Below is a small trained network, with its code and all its weights. Each question gives an input and a target symbol and asks what happens when units are switched off, that is, made to give their printed mean instead of their output.

import numpy as np


def w(rows, s, z=0):
    codes = np.array(rows[::2]) - 128.0
    scale = np.full(codes.shape[1], s)
    scale[-1] = z or s
    return codes * scale


def f(y):
    return y / 2 * (1 + np.tanh(0.7978845608 * (y + 0.044715 * y**3)))


def softmax(a):
    e = np.exp(a - a.max(-1, keepdims=True))
    return e / e.sum(-1, keepdims=True)


def log_softmax(a):
    a = a - a.max(-1, keepdims=True)
    return a - np.log(np.exp(a).sum(-1, keepdims=True))


def net(x, mask):
    ids = ['ΓΛΞΨΩαβδεζθμπστφ'.index(c) for c in x.split()]
    T = len(ids)
    res = E[ids] + P[:T]
    r = res
    for j in range(3):
        rows = slice(4 * j, 4 * j + 4)
        q, k, v = (r @ M[0][rows].T for M in (Q, K, V))
        z = softmax(np.where(np.tri(T) > 0, q @ k.T / 4**0.5, -1e9)) @ v
        o = O[0][rows]
        res = res + np.where(mask[j], z, o[:, -1]) @ o[:, :-1]
    y = f(res @ A[0][:, :-1].T + A[0][:, -1])
    res = res + np.where(mask[3:11], y, B[0][:, -1]) @ B[0][:, :-1]
    return log_softmax(res[-1] @ U[:, :-1].T + U[:, -1])


Q, K, V, O, A, B = {}, {}, {}, {}, {}, {}
E = w([
[174,145,131],'Γ',
[176,192,164],'Λ',
[135,114,210],'Ξ',
[141,56,143],'Ψ',
[163,22,110],'Ω',
[160,145,183],'α',
[24,161,126],'β',
[151,93,134],'δ',
[143,147,227],'ε',
[153,198,233],'ζ',
[134,19,171],'θ',
[154,113,172],'μ',
[151,160,182],'π',
[151,2,101],'σ',
[155,145,178],'τ',
[127,63,210],'φ',
],0.0097)
P = w([
[253,155,124],'0',
[32,26,200],'1',
[16,35,184],'2',
[21,48,213],'3',
[28,61,216],'4',
[31,36,209],'5',
[31,55,229],'6',
],0.0046)
Q[0] = w([
[44,137,114],'H0',
[182,78,195],'H0',
[154,170,103],'H0',
[145,174,137],'H0',
[214,128,153],'H1',
[104,187,2],'H1',
[203,75,220],'H1',
[136,145,59],'H1',
[116,122,36],'H2',
[113,164,141],'H2',
[110,170,129],'H2',
[128,113,61],'H2',
],0.033)
K[0] = w([
[179,88,207],'H0',
[9,171,98],'H0',
[170,151,104],'H0',
[145,185,141],'H0',
[202,84,162],'H1',
[11,67,212],'H1',
[253,154,114],'H1',
[83,101,198],'H1',
[247,86,121],'H2',
[141,172,104],'H2',
[153,177,101],'H2',
[164,102,138],'H2',
],0.027)
V[0] = w([
[122,155,119],'H0',
[176,99,157],'H0',
[92,181,98],'H0',
[143,96,139],'H0',
[90,60,233],'H1',
[112,189,194],'H1',
[137,33,34],'H1',
[90,5,198],'H1',
[121,120,147],'H2',
[111,118,140],'H2',
[222,99,132],'H2',
[143,115,135],'H2',
],0.015)
O[0] = w([
[111,91,128,69],'H0',
[121,200,168,206],'H0',
[109,33,95,2],'H0',
[140,167,138,194],'H0',
[5,128,116,224],'H1',
[87,80,196,145],'H1',
[171,233,29,84],'H1',
[12,179,68,212],'H1',
[136,150,90,183],'H2',
[144,137,104,177],'H2',
[73,172,205,119],'H2',
[121,144,137,151],'H2',
],0.014,0.0055)
A[0] = w([
[114,168,115,2],'N0',
[160,138,152,42],'N1',
[174,73,165,109],'N2',
[132,112,182,166],'N3',
[159,112,86,86],'N4',
[92,115,73,106],'N5',
[155,178,152,207],'N6',
[247,166,131,111],'N7',
],0.011,0.0088)
B[0] = w([
[255,95,242,169],'N0',
[198,133,186,137],'N1',
[133,235,122,214],'N2',
[133,66,118,245],'N3',
[73,118,163,129],'N4',
[185,152,172,190],'N5',
[129,122,57,255],'N6',
[112,41,128,206],'N7',
],0.021,0.0096)
U = w([
[123,188,41,158],'Γ',
[112,108,82,218],'Λ',
[50,206,148,176],'Ξ',
[188,214,180,47],'Ψ',
[76,63,115,160],'Ω',
[180,123,73,129],'α',
[150,114,137,190],'β',
[151,122,253,1],'δ',
[166,124,168,151],'ε',
[103,80,25,163],'ζ',
[148,112,143,185],'θ',
[213,138,109,54],'μ',
[150,114,132,152],'π',
[184,29,115,69],'σ',
[108,58,178,93],'τ',
[212,97,198,24],'φ',
],0.0062,0.0058)

Each question gives the input, a string of symbols that net reads in full, and the target symbol t.
The units are the heads (4 rows each of Q, K, V and O) and the neurons (one row each of A and B). Each row of codes is followed by its name. A weight is (code - 128) times the scale printed after its matrix; where a second scale follows, it is the last column's (O, A, B and U).
mask holds one flag per unit, heads first, then neurons. A switched-off unit (its flag False) gives its mean, the last column of its rows in O or B, instead of its output. The means were averaged over made-up inputs and are rounded, as every weight is.
A unit's drop is (log p(t) with every unit on - log p(t) with that unit switched off) / (log p(t) with every unit on - log p(t) with every unit switched off).
The circuit of an input: a set's keep is (log p(t) with only the set's units on - log p(t) with every unit switched off) / (log p(t) with every unit on - log p(t) with every unit switched off). Starting from all 11 units, units are removed one at a time, each time the one whose removal leaves the highest keep (on an exact tie, the one counted first), for as long as the keep stays at least 0.8.
units of the circuit, in order: the units of the circuit, biggest drop first
k most important neurons: the k neurons with the biggest drops, biggest first
heads that matter: for each layer, one digit per head in row order, 1 if its drop is at least 0.15 and else 0, layers parted by /
input Λ φ θ θ, target φ: 2 most important neurons => [N2, N1]
input ζ τ τ, target δ: units of the circuit, in order => [H1]
input φ φ φ φ σ μ, target Ξ: units of the circuit, in order => [H1, N3]
input φ Γ α, target Ξ: heads that matter => 010
input Ψ μ Γ Ξ, target Γ: units of the circuit, in order => [H1, N6]
input ε δ Ψ Γ ε, target τ: heads that matter => 010
input φ ζ Ξ φ, target Ξ: heads that matter => 010
input σ φ ζ, target μ: units of the circuit, in order => [H1, N0, N6]
input Γ π Γ α φ Ψ, target σ: units of the circuit, in order => [H1, N7]
input Ξ Ξ Ξ σ α, target Ω: units of the circuit, in order => [H1, N2, N0]
input δ Ξ Ψ φ Γ Ξ θ, target ζ: heads that matter => 010
input ε Ξ Ξ δ ε α, target τ: heads that matter => 010
input Ψ ζ σ Ω, target Γ: heads that matter => 010
input Ψ τ Γ, target Γ: units of the circuit, in order => [H1]
input φ ε θ, target Ξ: units of the circuit, in order => [H1, N3]
input θ σ Λ φ π φ, target Ψ: 2 most important neurons => [N0, N5]
input Ψ φ μ Λ Ξ φ, target Γ: units of the circuit, in order => [H1, N7]
input σ Λ τ Ξ β, target Ξ: 4 most important neurons => [N3, N7, N0, N6]
input ζ Γ σ τ Ψ φ, target δ: 3 most important neurons => [N2, N6, N3]
input θ Ξ φ μ τ Ξ Ω, target Ψ: most important neuron => [N0]
input Ξ Λ δ π Γ Λ μ, target Ω: units of the circuit, in order => [H1, N0, N2]
input ζ θ φ Γ ζ, target δ: 3 most important neurons => [N2, N6, N3]
input ζ ζ Γ Ψ σ Ψ Γ, target δ: 3 most important neurons => [N2, N6, N3]
input ζ ε α, target δ: 3 most important neurons => [N2, N6, N3]
